Below are the code and all the weights of a small trained network. Each question names an input and a class and asks about switching units off, where a switched-off unit gives its printed mean instead of its output.

import numpy as np


def w(rows, s, z=0):
    codes = np.array(rows[::2]) - 128.0
    scale = np.full(codes.shape[1], s)
    scale[-1] = z or s
    return codes * scale


def f(y):
    return np.maximum(y, 0)


def log_softmax(a):
    a = a - a.max(-1, keepdims=True)
    return a - np.log(np.exp(a).sum(-1, keepdims=True))


def net(x, mask):
    res = np.array(x, float).reshape(1, 6) / 4 @ E
    y = f(res @ A[0][:, :-1].T + A[0][:, -1])
    res = res + np.where(mask, y, B[0][:, -1]) @ B[0][:, :-1]
    return log_softmax(res[-1] @ U[:, :-1].T + U[:, -1])


A, B = {}, {}
E = w([
[29,117,64,94,72],'x0',
[150,142,141,169,39],'x1',
[118,95,207,134,112],'x2',
[72,135,170,148,133],'x3',
[134,7,155,101,124],'x4',
[101,147,114,130,153],'x5',
],0.014)
A[0] = w([
[182,151,148,117,220,254],'N0',
[203,59,141,71,140,105],'N1',
[61,90,128,102,142,206],'N2',
[153,181,100,153,207,68],'N3',
[109,173,114,115,200,207],'N4',
[153,227,102,163,162,191],'N5',
[172,192,147,83,188,72],'N6',
[161,170,186,155,189,170],'N7',
[8,126,83,105,117,185],'N8',
[119,192,138,182,64,240],'N9',
[156,40,137,64,119,182],'N10',
],0.014,0.0044)
B[0] = w([
[167,110,165,166,246,219],'N0',
[178,13,140,140,171,193],'N1',
[67,99,184,118,182,203],'N2',
[156,232,98,151,180,201],'N3',
[89,167,155,94,198,209],'N4',
[201,222,75,93,146,237],'N5',
[157,169,143,119,175,188],'N6',
[151,232,198,157,116,201],'N7',
[5,108,102,30,134,253],'N8',
[188,181,117,56,26,212],'N9',
[121,1,135,169,155,208],'N10',
],0.0095,0.017)
U = w([
[142,136,43,95,48,169],'0',
[121,126,249,150,47,167],'1',
[143,168,122,136,176,7],'2',
[3,111,107,85,150,66],'3',
[136,56,148,152,161,209],'4',
],0.015,0.0021)

Each question gives the input, the list of numbers given to net, and the class t.
The units are the neurons (one row each of A and B). Each row of codes is followed by its name. A weight is (code - 128) times the scale printed after its matrix; where a second scale follows, it is the last column's (A, B and U).
mask holds one flag per neuron, in row order. A switched-off neuron (its flag False) gives its mean, the last column of its row in B, instead of its output. The means were averaged over made-up inputs and are rounded, as every weight is.
A unit's drop is (log p(t) with every unit on - log p(t) with that unit switched off) / (log p(t) with every unit on - log p(t) with every unit switched off).
unit that matters most: the unit with the biggest drop
k most important neurons: the k neurons with the biggest drops, biggest first
drop of u: that unit's drop, to one decimal
input [-3,8,3,-5,-7,-3], class 0: unit that matters most	N9
input [3,2,8,5,-2,-2], class 1: 4 most important neurons	[N9, N4, N5, N3]
input [3,-8,-3,-5,7,3], class 4: 2 most important neurons	[N1, N10]
input [3,4,-4,-4,8,6], class 4: 3 most important neurons	[N10, N1, N4]
input [2,4,8,-2,-4,-1], class 0: 4 most important neurons	[N9, N7, N2, N0]
input [-1,5,1,-4,1,-3], class 4: 3 most important neurons	[N7, N5, N1]
input [2,8,4,4,-1,-1], class 0: 4 most important neurons	[N9, N7, N2, N0]
input [-2,0,7,-1,-3,0], class 1: 2 most important neurons	[N3, N5]
input [-8,6,2,4,-1,0], class 1: drop of N7	0.3
input [-7,6,-6,6,1,-6], class 1: drop of N8	0.1
input [3,7,0,1,2,-5], class 0: drop of N7	0.4
